After every row comes roughly how far along a hidden order it lies, from 0 to 30.
In the rows, 100 means zero.
[ 88  83  88 106 109 100 136  95  96 107 107 104  99 107 105  72 109  84
 111  69 110  96  94  87  96 101  93 107 106 101 143 106 101 106 118 110
  92 103 117]  12
[103  93  99  95 100 101  77 101  91 102 101  99  93  98  98 100 152  93
 100 101  95  99 100  98  97  98 103  97 103 103 104 104  96  98  94  90
 101 101 112]  9
[118  83  90 107 123  93  55 100  78  79 106 117  83 107 100  74 166  43
 113  55  93 108  87  95  95  86 101  83 133  69 190 112  90 108 122 108
  98 101 126]  29
[123 105 107  95 105  95  40 107  88  82  99 105  86  97  89 116 135  58
  94 101  78 109  96 110  99  90 109  80 115  83 113 102  91  98  93 104
 107  99 108]  19
[ 85  78  88 100 112 102 138  94  93 112 110 100  94 111 105  74 113  84
 110  67 106  94  93  86  96 103  93 108 105 101 138 106  98 107 118 106
  89 102 125]  9
[106 100 100 100  95 101  83 101  85  96  97 107 100  97 100  95 107 101
 103  98 102 100  99 103 101  96 102  96 104  96 120 106  99 100  98 109
 104 107 107]  17
[120  99 100  96 109  93  36 104  95  81 101 107  83 100  94 108 142  73
  98  91  83 107  95 106  98  90 106  83 115  83 123 103  86 100 100  90
 102  95 105]  18
[110  81  93  72 110 111   0 106  64 109 116  99  59 101  90 112 150  85
  94  88  77  94  94 101  85  92 110  83 124 115 130 116  75  95  73  58
 102 104 167]  0
[101  79  92  83 100 112  60 100  63 116 110 103  73  99  97  94 120  96
 105  82  96  90  96  96  92  96 104  94 109 123 135 112  89  99  85  82
  99 111 160]  3
[115  86  98 105  89 102  51 102  61  94  92 121  94  94 100  74 116  93
 114  84 112  96  97 103 102  87 105  97 105  91 173 113 101 105 102 137
 112 120 125]  30
[ 99  97  98  98 105 102  90 100  87 105 103 100  95  99 101  94 105 100
 102  96 102  96 102  97  99  99 100 100 106 119 110 103 100 100  96 101
 102 104 112]  9
[112 104 101  96 100 102  59 103  86  96  99 103  76  95  97 109 112  95
  95 102  88 101 100 106  98  96 105  92 106 102 110 102  93  98  91  89
 104 100 113]  11
[ 93  77  86  94 114 106  92  97  90 112 115  98  84 108 102  79 124  80
 106  69  95  94  94  90  91  99  97  99 110 106 134 108  93 104 105  86
  90  99 148]  5
[ 97  74  82  97 125  99  80  96  90  97 118 102  77 115 102  27 163  50
 110  45  87 102  87  84  87  97  97  95 129  89 163 113  86 109 116  76
  86  95 148]  10
[115  99 103  93  95 101  41 104  89  94  97 105  86  94  95 111 115  95
  99 101  93  99 100 107  99  93 110  87 101 101 109 110  94  98  86 101
 107 105 117]  14
[100  90  92  99 118  98  85  99  96  98 105 103  94 105 101  88 133  80
 106  78  96 102  93  93  95  97  98  97 110  91 138 105  95 103 112  94
  96  96 115]  13
[ 90  92  95 105 100 103 136  97  93 110 102 101 105 102 104  92  89 101
 106  87 112  96 100  94 101 102  94 109  95 105 113 102 105 103 108 114
  97 104  94]  11
[101  78  87 112 115  97  95  98  83  89 102 114  82 108 104  63 139  60
 116  55 105 101  92  92  95  92  97  97 127  84 183 110  93 110 126 115
  96 105 129]  26
[104  77  89  76 112 111  17 104  65 113 116  99  59 102  96 105 156  82
  95  73  80  92  93  98  86  95 108  87 123 115 139 120  78  95  79  57
  98 107 172]  0
[ 99  83  92  91 105 108  53 101  81 111 107  99  85 102  98  93 119  92
 101  78  94  93  96  94  93  99 101 100 110 113 128 112  92 101  94  78
  98 105 145]  4
[110  87  98  99  89 107  45 105  55 101  94 119  88  90  99  85 118 105
 111  88 107  92  98 104 100  90 106  94  99 104 153 115 104 101  92 129
 114 125 130]  24
[105  93  97  95 108  99  82 100  95 101 102 100  81 103  99 104 118  81
  99  59  91 102  96 102  97 102 101  95 109 107 114 104  95 100  97  88
  98  96 117]  9
[112 101 105  94 102  99  68 104 101  93  91 101  91  97  95 111 110  94
  95 105  91 102 100 104  99  97 106  89 105  94  56 104  94  97  94  90
 104  99 104]  12
[ 84  92  89 100 114 108 146  94  81 117 107 103  99 105 104  73  91 106
 110  78 119  90  98  89  96 108  94 114  98 112 130 109 105 104 107 113
  96 107 124]  7
[102  94  96 104 109  96  39 104  79  83  96 116  89  97  97  89 134  67
 108  76  88 107  92 103  97  89 106  84 118  75 151 110  92 105 110 111
 106 104 114]  28
[ 89  83  89 100 111 100 111  95  91 108 110 102  96 106 103  78 122  85
 111  66 102  98  92  86  95 101  94 105 110  98 140 109  99 106 115 101
  92 100 120]  11

[123 116 144  86  62 122  92  99 119 136  73  81  92  62 128 106  73 124
  79 163 118 101  88  97  30  78 102 114  75 123  56 123 127 108  94 116
 114 151]  30
[143 112  94 175  80 100 114 134 156 114  59  90  41 143 103  76 165  93
 100 132  85 114  62  96 128  92 111 138 144  91  79  99 142 133 104 113
  77 139]  23
[ 82 117  95 130  77 110  81 116 130 137  70  74  89  83 134 134 109 156
  99 118 128  84 117 109  73  84  86 126  85 193  89 140 107 125  90  97
 112 109]  16
[121  95 115 112  87  84 149 107  68  68  83 115  88 125  30  73 146  35
  76 101 139  99  39  81 117 131  79 113  85  32 107  71 115 123 130 100
  60 107]  14
[152 100 142  79  75 109 137  95  80 106  85 106 128  83 108  72  82  60
  87 157  98 106  35  86  86 107 104  95 117  59  68  87 115  76 116 151
  82 140]  28
[109  92 126 146  87  88 139 130  88  66  86 107  59 119  33  61 153  50
  77  98 108 121  32  75 107 104  94 116  78  15 100  74 111 139 125  76
  94 110]  16
[ 90  97 155  50  60 106 106 101  78  95  93  95  76  63  55  96  86 108
  64 128 132 110  42  79  33  81  90 112  52  76  77 104 105 161 104  60
 119 123]  22
[105 109 144  39  39 101 117  81  81  91  71  94  90  50  59 104  98  99
  33 150 169  97  56  76  17 112  67 115  42  60  73 110 120 148 113  78
 105 141]  24
[118  90 126  92 102 111 134 101  50  84 111 123 130 108  81  61  89  47
 108 105 101 114  38  84 125 110  93  91 108  64 112  77  88  77 113 124
  82  86]  12
[ 63  96 111 104  95 103 100 129  83  67  97 102  68 117  41 105 131 116
  88  70 132 119  84  88  78  94  75 133  24  87 128  93  85 167 100  41
 114  72]  3
[124  95 124 109  93  97 145 114  68  66  89 117  83 122  45  62 149  35
  78 107 109 121   0  80 110 113  92 113  94  17 108  68 115 126 121 101
  76 111]  15
[108 114  66 116  89 124  81 117 118 131  71  81 110  90 145 122  86 149
 109 123 121  89 136 113  67  78  89 116  98 169  92 135 101  93  84 113
 114 107]  14
[ 80 109  83  97 108 130  79 116  97 101  89  89 122 102 123 121  76 144
 109  95 147 106 133 107  57  94  69 115  55 156 134 125  77  98  81  89
 124  69]  0
[120  99 113  66  96 116 121  80  41  87 105 116 154  83  97  89  71  87
  90 111 150 105  80  90  40 116  72  93  64  72 119  92  77  61 101 111
  94  86]  8
[153 103 132  97  71 101 134 109 136  91  66  97  35 114  62  59 157  51
  72 156  93 134  11  79  90  92 109 132 113   8  77  82 145 144 116 111
  80 154]  30
[137  95 120  99  90  95 145 109  70  56  80 119  94 129  45  62 135  41
  81 115 126 123  44  77 107 123  79 107  77  23 122  70 114 112 123 117
  71 115]  14
[ 94 104 142 102  51  94  99 115 133 121  77  73  38  69  87 117 138 105
  76 136 104  94  55  90  66  73 117 124  73 115  52 122 121 178 102  70
 118 146]  30
[ 87  97 165  44  69 120  96 110  88  96 101  91  80  55  71  88  74 118
  77 124 110 122  26  81  33  69 103 106  59  81  75 100 102 152  99  67
 125 118]  22
[ 94 103 113  55  91 114 107  89  56  83  93 109 128  79  73 102  80 115
  78 103 160 104  84  87  43 110  59 101  36 101 124 105  79 106 103  68
 115  88]  6
[ 74  92 145  66  65  98  98 103  73 100 102  87  82  54  81 106  61 115
  79 113 114  96  56  84  64  68 111 110  57 100  69 105  87 172 107  55
 119 100]  22
[ 76  96 151  61  62 103 107  99  79 102 104  89  88  41  77 105  66 111
  66 120 128  99  58  77  54  81 102 109  64  92  71 106  92 160 107  60
 114 118]  23
[ 64 105  83 122 104 119  77 135  98 103  91  87  92 116  99 119 106 156
 110  86 125 106 131 111  79  71  81 125  52 168 124 126  74 132  86  64
 120  64]  1
[136 114 123  86  66 115 105  92 117 132  69  85 115  55 140 108  80 113
  83 158 118  92  86  98  48  93 102 107 105 120  59 122 123  97  99 131
 102 147]  29
[141 102 116  69  96 114 131  83  72  77  85 119 132  93  77  78  80  68
  82 119 156 109  65  86  63 128  61  86  69  42 122  89 101  66 114 123
  87 107]  10
[ 81 100 113  56 104 129  88 123  81  68 103  95  92  93  57  85 115 115
  90  88 131 141  72  82  38  79  73 118  40  75 135  97  89 133  93  44
 128  84]  4
[126  97 143 119  67  89 131 124 115 104  77  96  61 107  72  68 137  45
  89 137  80 113  41  82 116  92 121 120 120  47  64  81 130 152 121 104
  78 139]  30
[160 108 116 135  93 115 119 112 123 134  74  95 110 103 150  84 102  80
 113 151  86 101  73 103 118  95 115 103 149 104  76 100 127  71 105 172
  76 138]  26
[134 106  73 105 120 133 113 106  73  87  88 116 148 129 106  83 112  89
 115 102 133 117  99 101  91 119  61  96  89  93 150  94  87  36  91 143
  94  76]  0
[153 124  81 121  88 132  99 105 131 129  56  91 123 100 142 106 122 121
  97 144 144 109 104 109  48 110  59 120  97 127 112 128 125  57  87 143
  96 125]  12
[ 84  95  89 137 113 103 114 140  79  62  92 108  73 154  32  70 172  87
 102  70 119 123  69  87 127 101  81 129  71  76 143  79  91 143 109  53
  92  69]  1
[ 86  90 135  93  81  94 120 122  89  74  98 103  50  95  34  80 114  71
  82 103 106 120  21  78  96  81 108 120  70  47  84  85 103 184 115  49
 100 106]  18
[135 119 132  89  57 109 100  90 145 126  60  78  81  56 117 113 105 122
  59 164 144  92  87  88  26  93  84 120  78 117  56 122 136 143 100 112
 102 162]  30
[ 93 109  46 200 103  83 127 144 123  85  63  92  63 160  70 105 186 113
 107  76 127  94 113 108 159 116  80 141  90 142 125  96 109 155 109  79
  70  83]  5
